Below are the code and all the weights of a small trained network. Each question names an input and a class and asks about switching units off, where a switched-off unit gives its printed mean instead of its output.

import numpy as np


def w(rows, s, z=0):
    codes = np.array(rows[::2]) - 128.0
    scale = np.full(codes.shape[1], s)
    scale[-1] = z or s
    return codes * scale


def f(y):
    return np.maximum(y, 0)


def log_softmax(a):
    a = a - a.max(-1, keepdims=True)
    return a - np.log(np.exp(a).sum(-1, keepdims=True))


def net(x, mask):
    res = np.array(x, float).reshape(1, 6) / 4 @ E
    y = f(res @ A[0][:, :-1].T + A[0][:, -1])
    res = res + np.where(mask, y, B[0][:, -1]) @ B[0][:, :-1]
    return log_softmax(res[-1] @ U[:, :-1].T + U[:, -1])


A, B = {}, {}
E = w([
[241,4,160,242,55,39,249,10,127,7,253,252],'x0',
[135,123,129,127,121,133,126,130,130,130,127,132],'x1',
[136,6,185,18,250,253,8,6,250,248,102,164],'x2',
[5,63,6,8,251,4,251,251,182,223,237,249],'x3',
[127,125,128,131,125,130,127,129,133,124,127,128],'x4',
[212,107,243,17,244,9,35,162,11,50,33,231],'x5',
],0.0036)
A[0] = w([
[14,193,20,193,48,236,201,150,243,210,202,20,44],'neuron 0',
[251,254,254,230,9,255,2,7,32,79,19,2,5],'neuron 1',
[71,234,113,94,130,164,71,208,93,171,42,31,22],'neuron 2',
[166,155,211,36,214,22,70,204,19,82,37,196,43],'neuron 3',
[37,195,61,56,185,95,129,230,132,192,83,92,84],'neuron 4',
[67,233,111,94,130,156,74,214,92,168,40,33,19],'neuron 5',
[71,218,124,68,165,189,46,188,127,199,36,38,58],'neuron 6',
[170,161,214,39,212,24,61,199,19,86,31,190,41],'neuron 7',
[62,246,93,171,57,27,202,247,19,47,88,57,15],'neuron 8',
[90,249,117,202,35,25,206,244,13,24,102,56,18],'neuron 9',
],0.0035,0.0018)
B[0] = w([
[237,240,20,238,22,127,47,240,205,157,48,31,214],'neuron 0',
[5,241,6,4,251,7,249,247,8,250,249,194,254],'neuron 1',
[205,29,223,199,49,88,212,33,44,26,212,231,183],'neuron 2',
[232,232,27,234,26,125,56,232,198,155,55,41,204],'neuron 3',
[135,84,154,135,114,35,236,99,19,65,235,231,190],'neuron 4',
[211,33,216,208,40,82,215,38,39,25,215,229,182],'neuron 5',
[162,19,235,156,90,146,185,22,71,38,187,213,201],'neuron 6',
[234,227,33,236,26,137,51,229,203,155,49,39,203],'neuron 7',
[13,34,236,15,243,240,35,19,223,188,36,85,203],'neuron 8',
[28,22,247,26,229,243,43,9,215,131,46,127,215],'neuron 9',
],0.0036,0.0067)
U = w([
[6,243,4,5,250,5,250,250,6,250,250,219,219],'0',
[251,5,251,251,4,64,249,5,22,6,247,251,85],'1',
[251,252,9,252,6,193,5,251,251,198,6,6,1],'2',
[8,14,252,4,252,252,5,4,250,234,6,59,192],'3',
],0.0036,0.0026)

Each question gives the input, the list of numbers given to net, and the class t.
The units are the neurons (one row each of A and B). Each row of codes is followed by its name. A weight is (code - 128) times the scale printed after its matrix; where a second scale follows, it is the last column's (A, B and U).
mask holds one flag per neuron, in row order. A switched-off neuron (its flag False) gives its mean, the last column of its row in B, instead of its output. The means were averaged over made-up inputs and are rounded, as every weight is.
A unit's drop is (log p(t) with every unit on - log p(t) with that unit switched off) / (log p(t) with every unit on - log p(t) with every unit switched off).
The circuit of an input: a set's keep is (log p(t) with only the set's units on - log p(t) with every unit switched off) / (log p(t) with every unit on - log p(t) with every unit switched off). Starting from all 10 units, units are removed one at a time, each time the one whose removal leaves the highest keep (on an exact tie, the one counted first), for as long as the keep stays at least 0.8.
circuit, biggest first: the units of the circuit, biggest drop first
top k neurons: the k neurons with the biggest drops, biggest first
drop of u: that unit's drop, to one decimal
input [-6,-7,1,-6,-7,-3], class 0: top neuron : neuron 1
input [-7,7,-7,-1,6,-3], class 1: circuit, biggest first : neuron 5; neuron 2
input [6,4,-7,-5,2,6], class 3: top 2 neurons : neuron 9; neuron 8
input [0,8,-7,0,7,6], class 3: top 2 neurons : neuron 9; neuron 8
input [0,-5,0,1,0,-5], class 2: top 2 neurons : neuron 1; neuron 0
input [1,0,8,3,-8,-8], class 2: top 3 neurons : neuron 0; neuron 9; neuron 8
input [4,-2,5,3,2,-7], class 2: top 2 neurons : neuron 0; neuron 1
input [-3,-6,-5,3,7,0], class 3: top 2 neurons : neuron 8; neuron 1
input [-6,5,7,-5,-5,8], class 2: top 2 neurons : neuron 7; neuron 3
input [3,2,-7,-5,-6,5], class 3: circuit, biggest first : neuron 9; neuron 8
input [-1,0,3,4,-2,-7], class 2: drop of neuron 1 : 0.4
input [-4,5,-5,-8,-5,-5], class 0: drop of neuron 1 : 1.3
input [-8,8,1,-3,-4,-8], class 1: drop of neuron 6 : 0.3
input [0,-5,-3,-6,-5,-1], class 0: top neuron : neuron 1
input [-7,5,-4,-2,-2,1], class 1: drop of neuron 2 : 0.2
